data =
[[  4.8  -4.0  -7.6  23.6  18.2 -14.1 -15.9 -18.4   1.3   2.1  22.5   5.6
   29.3 -10.5   6.4  -6.8]
 [ -8.8 -15.2  -5.3  -0.4  -1.7 -10.0   2.1  -5.8  -5.4   1.5 -21.1   6.6
   -7.6  13.6   3.3   1.1]
 [ -5.1 -10.4 -25.9  -5.1  14.4  -7.7 -33.4   9.6   9.8  -1.4  -8.6 -22.3
   24.4  36.7  11.2  -2.4]
 [  2.4  -2.2   3.5   5.0  -0.6  -8.5  -0.3 -11.0 -17.9 -24.7   5.0   4.4
   12.4  -3.2  14.8   8.9]
 [ -5.2  20.3 -10.0  11.4   3.4  -0.5 -17.2 -14.7  -3.3  -0.8  -9.4  16.5
   16.7  15.2  12.6 -14.5]
 [  9.7 -18.5  -1.7  23.2   5.3 -19.0  -2.7  -7.0   3.0  25.9  -6.5  -7.9
   -2.3 -17.0 -11.2   3.6]
 [  4.8 -22.3   2.2  19.5  -8.3  19.9 -25.4   2.1  14.9   8.2   3.5   7.5
   12.5 -12.4   8.2  -1.6]
 [ 13.6  -9.1 -27.6   4.7  -6.0  12.5  -1.6  28.0  20.8  -5.2   4.0   5.9
   19.1 -25.0  32.8 -17.1]
 [ 31.3   8.7 -12.6   9.0   5.5   2.2  -7.6 -19.9  16.5  -0.3  27.4  12.2
    8.8 -17.9  11.7  10.0]
 [ 10.0  17.9  37.1   5.6   7.0  -1.9 -11.9  16.8  26.7   4.5   1.3  16.8
   16.0   8.0  17.0  18.1]
 [  1.1 -14.8   8.9  -4.4  -8.2   3.2 -11.5   6.0 -16.0 -23.9  -5.6  47.0
   19.3  -6.7  30.9 -13.7]]
Give the 3rd smallest entry.
Answer: -25.9
The entry just right of -8.5 is -0.3
The 2nd largest entry -> 37.1
Give the 2nd smallest entry.
Answer: -27.6
Give the entry just left of -15.2.
Answer: -8.8
The entry just left of the smallest entry: -7.7
Give the entry just right of 26.7.
Answer: 4.5
The entry just left of 8.8 -> 12.2
The entry just right of the largest entry: 19.3
The minimum is -33.4
Give the entry just right of -7.0.
Answer: 3.0
Give the largest entry.
Answer: 47.0
Give the 2nd entry in reading order.
Answer: -4.0
The entry just right of -14.8: 8.9

Read these off the row that follows.
1) Report the entry just right of the largest entry.
2) Report the entry just right of 34.4.
3) Report the entry just right of -6.9.
[ -1.9  -1.3  16.9  34.4  48.4 -25.8  -6.9  -6.4  -8.9 -15.1]
1) -25.8
2) 48.4
3) -6.4

[[ 10.4   4.5  -2.7 -54.5  -5.6  -1.4   2.6  -3.9  -6.7  -2.7 -27.4  -0.3
  -12.4]
 [  0.4  -2.8 -27.9   4.5   5.6 -14.2  11.4   1.1   3.0 -12.6 -20.4   7.0
  -11.7]
 [  6.6  10.5 -28.2 -43.9  14.8 -22.0   0.1  -8.5 -10.1 -16.8  -6.1  10.4
  -11.2]]
Give the entry just right of -5.6.
Answer: -1.4
The entry just right of 7.0 -> -11.7
The entry just right of -22.0 is 0.1
Give the largest entry.
Answer: 14.8
Give the entry just left of -11.7.
Answer: 7.0
Give the entry just right of the largest entry.
Answer: -22.0
Give the entry just right of -16.8.
Answer: -6.1
The entry just left of 11.4 -> -14.2
Give the entry just left of -3.9.
Answer: 2.6
The smallest entry -> -54.5
The entry just left of the largest entry: -43.9
The entry just right of the centre entry: 1.1

M = [ 58.7  -4.7  -2.2 -51.0  50.2 -22.2]
The entry just left of the smallest entry -> -2.2
Find the entry just right of 58.7.
Answer: -4.7

Questions about the row below.
1) Report the 1st entry from the right.
2) Report the entry just left of the centre entry.
3) Report the 3rd entry from the left.
4) Report the fourth entry.
5) Report the first entry.
6) Report the 2nd-last entry.
7) Report the entry just right of -10.103.
8) Report the fourth-last entry.
-12.482,-1.024,3.778,-10.103,22.243,-4.672,7.748,-15.729,-6.766,2.724,18.293,0.091,15.088
1) 15.088
2) -4.672
3) 3.778
4) -10.103
5) -12.482
6) 0.091
7) 22.243
8) 2.724

B = [ 38.6 -13.2   3.0  54.7 -23.5  -0.6  -9.6 -31.5  -9.2 -10.9  37.9]
The entry just right of 54.7: -23.5
The entry just right of 38.6 -> -13.2
The entry just right of -10.9: 37.9
Read off the median of all entries.
-9.2
The entry just left of -9.2 is -31.5
The entry just left of -31.5: -9.6
